In the rows, zero is written as 128.
Here are made-up nodes, facts about them, and rows of numbers that follow some of those facts. Name the node behind each unnamed row.

How the nodes are related:
bafol: trazeski trotron; gomil 507
balor: trazeski skelobu; rifotrol 104; gomil 932
baplos: trazeski skome; skatri sivi; rifotrol 62; gomil 776
batrer: trazeski tolal; plubrak fletril; skatri drostel; rifotrol 62; gomil 507
belodrik: trazeski fleregran; plubrak reta; skatri zeple; gomil 507
benom: trazeski zustes; rifotrol 62; gomil 958
beve: trazeski fleregran; plubrak breto; skatri vuzik; rifotrol 104; gomil 932
bidrutur: trazeski trotron; skatri bruvil; gomil 932
bigrul: trazeski brufem; rifotrol 104; gomil 507
bilaros: trazeski bidrutur; plubrak bokas; rifotrol 104; gomil 958
bokas: trazeski trotron; skatri brufem; rifotrol 62; gomil 885
boskar: trazeski flebrol; rifotrol 62; gomil 413
branin: trazeski geke; plubrak vivum; skatri grulutes; gomil 776
brapli: trazeski gabam; skatri flatok; rifotrol 62; gomil 507
brebritrul: trazeski zeklo; skatri testak; rifotrol 62; gomil 932
breto: trazeski vezil; skatri vustim; rifotrol 104; gomil 413
broron: trazeski flebrol; plubrak flopel; skatri klagres; gomil 776
brufem: trazeski trotron; skatri bidrutur; gomil 507
brugunas: trazeski sedak; plubrak soska; rifotrol 104; gomil 413
bruvil: trazeski trotron; skatri stoseze; rifotrol 104; gomil 507
dabik: trazeski mopek; plubrak gumom; skatri fivak; rifotrol 62; gomil 932
diflidis: trazeski tuflom; plubrak vafe; rifotrol 104; gomil 932
diplu: trazeski gitrur; rifotrol 62; gomil 507
dopa: trazeski vezil; skatri veful; rifotrol 104; gomil 507
dreske: trazeski pufar; rifotrol 62; gomil 507
dritrar: trazeski zanadrik; plubrak skevo; skatri skome; rifotrol 62; gomil 413
drobur: trazeski gitrur; plubrak bilaros; skatri diplu; rifotrol 104; gomil 507
drostel: trazeski tolal; plubrak branin; rifotrol 62; gomil 885
drudala: trazeski seplokek; skatri fledromur; rifotrol 62; gomil 885
druzel: trazeski brufem; skatri bigrul; rifotrol 62; gomil 413
dufir: trazeski fleregran; plubrak sivi; skatri lastam; rifotrol 62; gomil 507
fatru: trazeski seplokek; skatri drudala; rifotrol 104; gomil 507
feze: trazeski brufem; skatri druzel; rifotrol 104; gomil 932
fivak: trazeski mopek; plubrak zustes; rifotrol 62; gomil 932
flasu: trazeski pufar; plubrak ploben; skatri kaplak; rifotrol 104; gomil 413
flatok: trazeski gabam; rifotrol 104; gomil 776
flebrol: gomil 507
fledromur: trazeski seplokek; plubrak potrestom; skatri traploflak; rifotrol 62; gomil 507
fleregran: gomil 932
fleren: trazeski trotron; skatri bafol; rifotrol 62; gomil 507
fletril: trazeski pufar; plubrak stodrar; skatri flasu; gomil 413
flila: trazeski zeklo; rifotrol 62; gomil 932
flipon: trazeski pledan; rifotrol 62; gomil 507
flomu: trazeski fodozem; rifotrol 104; gomil 932
flopel: trazeski grubres; plubrak druzel; skatri sturo; rifotrol 62; gomil 413
flusken: trazeski broron; rifotrol 62; gomil 776
fodozem: trazeski greflutre; skatri stadus; gomil 932
gabam: trazeski tripli; plubrak feze; skatri rizum; gomil 776
geben: trazeski bafol; plubrak pasen; skatri vifas; rifotrol 62; gomil 507
geke: gomil 776
gitrur: gomil 885
gotibel: trazeski stodrar; skatri listum; rifotrol 62; gomil 958
gozas: trazeski belodrik; rifotrol 62; gomil 958
greflutre: gomil 507
gresul: trazeski branin; plubrak diplu; skatri stistam; rifotrol 62; gomil 776
gripur: trazeski fletril; skatri kogras; rifotrol 104; gomil 507
grorik: trazeski fodozem; plubrak pipobras; skatri gumom; rifotrol 104; gomil 507
groskam: trazeski pledan; skatri vivum; rifotrol 104; gomil 958
groten: trazeski skome; plubrak vifas; skatri baplos; rifotrol 62; gomil 489
grubres: plubrak plizor; gomil 507
grulutes: trazeski geke; skatri zeklo; rifotrol 104; gomil 489
grustus: trazeski fleregran; rifotrol 104; gomil 489
gumom: trazeski fodozem; skatri flomu; rifotrol 104; gomil 489
kaplak: trazeski pufar; plubrak flusken; skatri dreske; rifotrol 62; gomil 958
kepen: trazeski tripli; plubrak grubres; skatri gabam; rifotrol 104; gomil 776
kififel: trazeski klebruza; skatri vezil; rifotrol 104; gomil 885
klagres: trazeski flebrol; skatri mori; gomil 507
klebruza: gomil 489
klelakis: trazeski pledan; skatri groskam; rifotrol 104; gomil 507
klevobok: trazeski plizor; skatri vedron; rifotrol 104; gomil 776
kodestor: trazeski branin; skatri gresul; rifotrol 104; gomil 507
kogras: trazeski fletril; rifotrol 62; gomil 413
ladrel: trazeski tamul; skatri reta; gomil 507
lastam: trazeski fleregran; plubrak zeklo; skatri beve; rifotrol 104; gomil 489
lezen: trazeski vezil; rifotrol 104; gomil 413
lifenus: trazeski grubres; plubrak flatok; skatri tugefo; rifotrol 62; gomil 932
listuk: trazeski gabam; plubrak geke; skatri brapli; rifotrol 104; gomil 507
listum: trazeski stodrar; plubrak batrer; rifotrol 62; gomil 885
loflir: trazeski greflutre; skatri seflen; gomil 507
lutror: trazeski skelobu; plubrak diflidis; skatri plilal; gomil 507
madutik: trazeski gitrur; plubrak testak; skatri pipobras; gomil 932
malen: trazeski fodozem; plubrak rizum; skatri grorik; rifotrol 104; gomil 776
mebek: trazeski plizor; plubrak fivak; skatri klevobok; rifotrol 104; gomil 507
mevun: trazeski tamul; plubrak plorer; skatri mopek; rifotrol 62; gomil 885
mibram: trazeski klebruza; plubrak seflen; rifotrol 62; gomil 489
mopek: trazeski tamul; gomil 776
mori: trazeski flebrol; plubrak trotron; skatri neki; rifotrol 62; gomil 776
neki: trazeski flebrol; skatri boskar; rifotrol 104; gomil 507
nekin: trazeski zustes; plubrak stadus; skatri skidron; rifotrol 62; gomil 776
nipus: trazeski zigravi; skatri sisa; rifotrol 62; gomil 413
nirel: trazeski tibrom; plubrak dritrar; rifotrol 104; gomil 958
nogrel: trazeski zigravi; plubrak neki; skatri nipus; rifotrol 62; gomil 776
palo: trazeski klebruza; plubrak stistam; skatri mibram; rifotrol 104; gomil 413
pasen: trazeski klagres; skatri zoni; rifotrol 104; gomil 932
peple: trazeski fletril; skatri gripur; rifotrol 104; gomil 958
piplifem: trazeski sedak; skatri brugunas; gomil 776
pipobras: trazeski gitrur; skatri drobur; rifotrol 104; gomil 489
plavom: trazeski branin; plubrak benom; rifotrol 104; gomil 413
pledan: plubrak tridrun; gomil 932
plilal: trazeski skelobu; skatri balor; rifotrol 104; gomil 776
plimu: trazeski fleregran; skatri dufir; rifotrol 104; gomil 507
plisono: trazeski madutik; rifotrol 62; gomil 489
plizor: trazeski klebruza; skatri kififel; gomil 507
ploben: plubrak zezir; gomil 413
plopligo: trazeski gitrur; skatri madutik; gomil 507
plorer: trazeski tuflom; plubrak grulutes; skatri diflidis; rifotrol 62; gomil 507
pogripin: trazeski ladrel; rifotrol 62; gomil 507
potrestom: trazeski vafe; plubrak bidrutur; rifotrol 104; gomil 932
pubripir: trazeski stadus; rifotrol 104; gomil 958
pufar: gomil 776
reta: trazeski tamul; plubrak brufem; skatri mevun; gomil 932
rizum: trazeski tripli; rifotrol 104; gomil 932
rodris: trazeski ladrel; plubrak sisa; skatri pogripin; rifotrol 62; gomil 958
sedak: plubrak sturo; gomil 507
seflen: trazeski greflutre; plubrak klevobok; rifotrol 104; gomil 932
semum: trazeski skidron; plubrak brapli; rifotrol 104; gomil 958
seplokek: trazeski tibrom; skatri nirel; gomil 413
sisa: trazeski zigravi; plubrak klelakis; rifotrol 62; gomil 776
sivi: trazeski skome; plubrak lifenus; rifotrol 104; gomil 932
skelobu: plubrak stubri; gomil 958
skevo: trazeski vafe; skatri potrestom; gomil 932
skidron: trazeski zustes; skatri benom; gomil 885
skiklures: trazeski madutik; skatri plisono; rifotrol 104; gomil 932
skome: trazeski zanadrik; plubrak plavom; gomil 776
soska: trazeski stodrar; plubrak drostel; skatri gotibel; rifotrol 104; gomil 507
stadus: trazeski greflutre; skatri loflir; gomil 932
stestis: trazeski tibrom; plubrak flila; skatri seplokek; rifotrol 104; gomil 776
stistam: trazeski branin; skatri plavom; rifotrol 62; gomil 776
stodrar: trazeski skelobu; skatri lutror; gomil 489
stoseze: trazeski trotron; skatri fleren; rifotrol 104; gomil 885
stubri: trazeski zeklo; plubrak piplifem; skatri flila; rifotrol 62; gomil 507
stumumuk: trazeski klagres; skatri trugu; rifotrol 104; gomil 413
sturo: trazeski grubres; plubrak brugunas; rifotrol 62; gomil 507
tamul: gomil 932
tepe: trazeski ladrel; plubrak bafol; skatri rodris; rifotrol 62; gomil 932
testak: trazeski zeklo; plubrak baplos; skatri stubri; rifotrol 104; gomil 413
tibrom: gomil 507
tolal: plubrak pledan; gomil 885
totol: trazeski mopek; plubrak dufir; skatri dabik; rifotrol 104; gomil 776
tramir: trazeski stodrar; plubrak fatru; skatri soska; rifotrol 104; gomil 507
traploflak: trazeski seplokek; rifotrol 62; gomil 507
tridrun: trazeski skevo; rifotrol 104; gomil 413
tripli: plubrak nirel; gomil 507
trotron: plubrak flipon; gomil 776
trugu: trazeski klagres; skatri pasen; rifotrol 104; gomil 507
tuflom: gomil 507
tugefo: trazeski grubres; plubrak skelobu; skatri flopel; rifotrol 62; gomil 932
vafe: plubrak stumumuk; gomil 932
vaka: trazeski piplifem; plubrak kepen; skatri voflal; rifotrol 62; gomil 507
vavi: trazeski skome; skatri groten; rifotrol 104; gomil 885
vedron: trazeski plizor; plubrak lastam; rifotrol 104; gomil 932
veful: trazeski vezil; skatri lezen; rifotrol 62; gomil 958
vepun: trazeski stadus; plubrak listuk; skatri pubripir; rifotrol 62; gomil 507
vezil: trazeski klebruza; skatri palo; gomil 413
vifas: trazeski bafol; rifotrol 104; gomil 507
vivum: trazeski pledan; plubrak lutror; skatri flipon; rifotrol 104; gomil 958
voflal: trazeski piplifem; plubrak nogrel; rifotrol 104; gomil 507
vustim: trazeski vezil; skatri dopa; rifotrol 104; gomil 507
vuzik: trazeski fleregran; skatri grustus; rifotrol 62; gomil 932
zaflimu: trazeski skelobu; skatri stodrar; rifotrol 104; gomil 507
zanadrik: plubrak vuzik; gomil 932
zeklo: trazeski geke; plubrak belodrik; gomil 932
zekogu: trazeski loflir; plubrak balor; rifotrol 104; gomil 932
zeple: trazeski fleregran; plubrak zanadrik; skatri plimu; rifotrol 104; gomil 507
zezir: trazeski ladrel; skatri tepe; rifotrol 62; gomil 413
zigravi: trazeski ploben; gomil 507
zirurek: trazeski belodrik; skatri gozas; rifotrol 62; gomil 932
zoni: trazeski klagres; rifotrol 104; gomil 507
zustes: gomil 932

Named rows:
[ 99  98  91 144 126 132 138 152 139  90 116 136 142 145 148 153 115  93
 171 164 184 108  91  93  98 121 110 107 125 109 112] -> fivak
[ 65  92 140 149 105 153 141 149 135  81 120 127 145 159 159 160 139 109
 158 171 156 121  84 110 102 118  89 100 126 106 101] -> nekin
[ 63  88 148 164 112 171 122 147 144  99 154 118 124 169 146 155 127 112
 161 185 119 121  75 132 149 153 109  90 131  81 144] -> dritrar
[ 47  70 133 157 126 161  68 172 136  84 144 150 160 165 154 151 129  68
 159 171 175 112  89 110 126 139 120 104 129  76  71] -> listum
[ 90  97  91 158 132 135  97 157 140  80 135 131 151 166 149 158 124  82
 185 155 178 116  66 110 101 148 111 103 128 110  96] -> plilal
[ 55 107  93 109 108 151 151 213  98  99 118  96 126 193 176  93 139  91
 149 192 116 138  80 105  63 188  55 107 122  86  99] -> branin
[ 61 116  75 155 124 140 128 150 131  95 123 142 140 150 156 172 117  84
 187 142 194 124  89 120  94 135 133 114 108 113  89] -> fleren
[ 94 132  78 148 142 130 129 155 123 110 127 134 134 154 146 163 118  70
 186 143 188 130  85 113  89 136 126 112 114 102 103] -> diplu
[117 109 105 145 120 155 134 160 119  91 125 140 151 164 150 143 116 111
 156 159 177 117  91  98  87 140  92 110  79 129 114] -> tamul
[ 93  70 111 163 128 157  86 149 150  91 158 118 135 166 142 152 120  97
 181 188 142 114  65 119 146 165 111  88 128 110 132] -> nirel
[ 70  50 132 155 103 170  94 149 150  80 159 122 150 172 153 139 128 107
 168 197 133 124  68 139 150 162 100  87 128 124 110] -> flasu
[136 138 127 146 122 146 158 156 122 103 125 129 133 175 139 159 116 110
 147 149 165 118  74  97  81 143  79 107  76 113 137] -> skevo
[102 110 128 139 112 140 148 152 137  82 118 121 140 164 157 157 140 105
 168 144 172 118  64 105  81 134  85  93 117 122 112] -> skiklures
[ 99  94  61 197 107 139  89 162 109  89 175  76 177 131 153 148 158 137
 196 139 169 148  73 139 107 135 133 113 136 109  88] -> lastam
[ 82  67 125 154 112 168 125 143 144 105 156 119 130 163 149 136 117 103
 167 190 127 128  83 137 146 153 114  96 138 100 121] -> gozas
[155 107 103 135 137 141 124 141 132  96 135 130 130 188 153 146 138  73
 157 133 176 140  57 119 135 124  76  99 141 110 116] -> klevobok
[ 62  66 123 166 113 162  95 148 147  80 151 119 147 169 156 140 134 116
 176 189 136 119  68 135 138 161  99  95 122 121 117] -> semum
[ 81 107  77 152 130 140 125 156 132  89 116 132 141 147 151 162 116  90
 183 157 185 115  91 104  94 123 122 113 124 109 105] -> pogripin

Name these rows:
No name comes twice in this set of rows, the named rows included.
[102  81  84 144 114 117 130 148 142  76 128 124 147 157 150 157 114 102
 179 143 195  99  80  89  98 130 112 102 117 118 106] => bigrul
[137 107 112 153 125 157 134 153 128 114 151 128 130 176 134 140  99 111
 150 175 153 124  82 117 114 163  98 106  83 124 140] => stodrar
[114  75 137 141 120 156  97 157 136  89 152 133 148 193 159 139 134  67
 149 147 166 137  69 113 144 133  83  97 139  86  76] => kififel
[167 107  73 170  94 134 145 163 101 104 175  80 167 139 142 135 127 169
 147 122 175 140  87 105  86 117 106 119  84 109 100] => brufem
[ 97 131  69 160 128 147 123 158 117 113 138 143 138 166 143 172 109  82
 171 124 193 128  89 119  86 160 131 116  59 128 104] => bafol
[121 122 118 137 152 129 109 180 134 108 142 119 151 153 134 143 108  70
 184 198 157 128  81 108  87 142 100 109 168  83 102] => stistam
[ 81  80 142 161 109 159 119 143 144  97 152 103 128 174 148 153 134 116
 169 174 128 120  58 130 134 163 103  82 126 101 139] => peple
[ 86  78 149 140 108 149 114 164 141  97 160 135 152 177 150 142 117  86
 145 164 160 127  89 108 127 135 106  98 136  70  69] => drudala
[ 77  94 151 165 112 186 117 155 132 101 161 121 140 182 142 151 125 128
 147 187 116 120  79 129 136 174  91  95  84  98 149] => fletril
[ 92  66 126 159 109 154 131 138 154 118 180 114 120 171 137 143  97 109
 165 173 137 118  82 129 159 159 131  95 125  84 132] => druzel
[ 72  89 121 166 145 151  58 174 141 101 167 113 156 164 138 149 127  68
 196 212 130 130  69 147 118 184 109  94 158 102 116] => plavom
[ 72  93  87 155 132 139 101 156 137  68 113 134 159 154 152 160 137  89
 187 158 192 114  75 103  92 132 102 104 120 136  96] => drobur
[102 123  81 148 140 123 120 155 130 102 130 131 138 160 144 168 119  62
 188 131 195 125  70 115  88 147 124 108 122 116  95] => balor

The same nodes again, as new rows of numbers:
Some rows with their names:
[109  78 168  77 111 194 146 125  89  99 200 137 205 140 129] -> grulutes
[132 137 149 169 140 120 109 108 106 111  79  89 152 111 120] -> tripli
[148 118 140 105 134 139 125 141 101 125 122 116 164 133 133] -> kepen
[112 106 124 108 114 137 130 123 130 104 154 108 199 145 142] -> brebritrul
[110 140  97 159 155 126 106 126 112 125 113 229 127  17 108] -> lutror
[136 123 160 146 137 142 143 138 127 144 109 121 179 135 144] -> mori
[160  89 129  97 140 166 117 138 126 138 104 107 120  89 141] -> neki
[ 85 115 178 122 113 163 149 122 103 127 178 130 246 167 142] -> groten
[153  72 131 114 129 167 145 132 129 126 133 127 148 125 131] -> baplos
[138 143 134 116 136 118 126 145 111 145  84  99 148 122 151] -> tramir
[104  81 123  98 147 106  75  96 115 164 114  96 132 111 157] -> kififel
[ 82 107 163 132 116 159 141  93  95  88 150 100 157 119 123] -> reta
[144 132 156 129 155 140 119 130 119 159  90  99 152 103 163] -> drobur
[102  99 148  96 118 154 121 129 104 124 142 113 185 130 151] -> potrestom
[102 115 167 127 137 151 126  83 100  96 163 124 163 108 127] -> fleregran
[142 108 147 120 140 131 131 128 132 130 115 131 141 124 142] -> nipus
[161  72 138 121 124 180 163 128 103 130 156 138 165 137 115] -> benom
[ 78 111 141 131 123 119 101  99 129 101 108  91 118  82 137] -> skidron

Rows to name:
No name comes twice in this set of rows, the named rows included.
[153 136 176 129 145 158 148 128  83 146 136 140 193 146 140] => semum
[147 101 145 128 121 161 167 135 100 136 138 139 177 151 128] => gozas
[ 76 126 151 124 118 143 124 119 113  89 147 104 171 116 102] => fodozem
[ 90 170  95 176 140 108 111 136 106 143  81 201 166  36 110] => sedak
[ 97 129 149 128 151 120 107 113 166 149 106  80 150 100 173] => listum
[120 137  80 128 143 116  99 159 117 151  93 216 163  50 142] => soska
[ 80  79 173 141 124 155 102  92  67 115 200 127 219 152  73] => klebruza
[112 112 136  99 143 141  89 128 157 126 111  82 153  77 163] => stoseze
[128 123 146 125 148 105  90 139 100 180  83 104 150 145 122] => mebek
[141 125 160 139 154 123 133 128 145 155  93 118 143 125 163] => fledromur
[114  75 141  99 126 176 139 124 142 115 166 111 180 109 130] => flila
[142 101 136 129 124 150 125 122  96  77 132 116 131 121  84] => piplifem
[ 57 124  92 143 119 143 113 126 103 110 156 208 190  42 101] => vafe

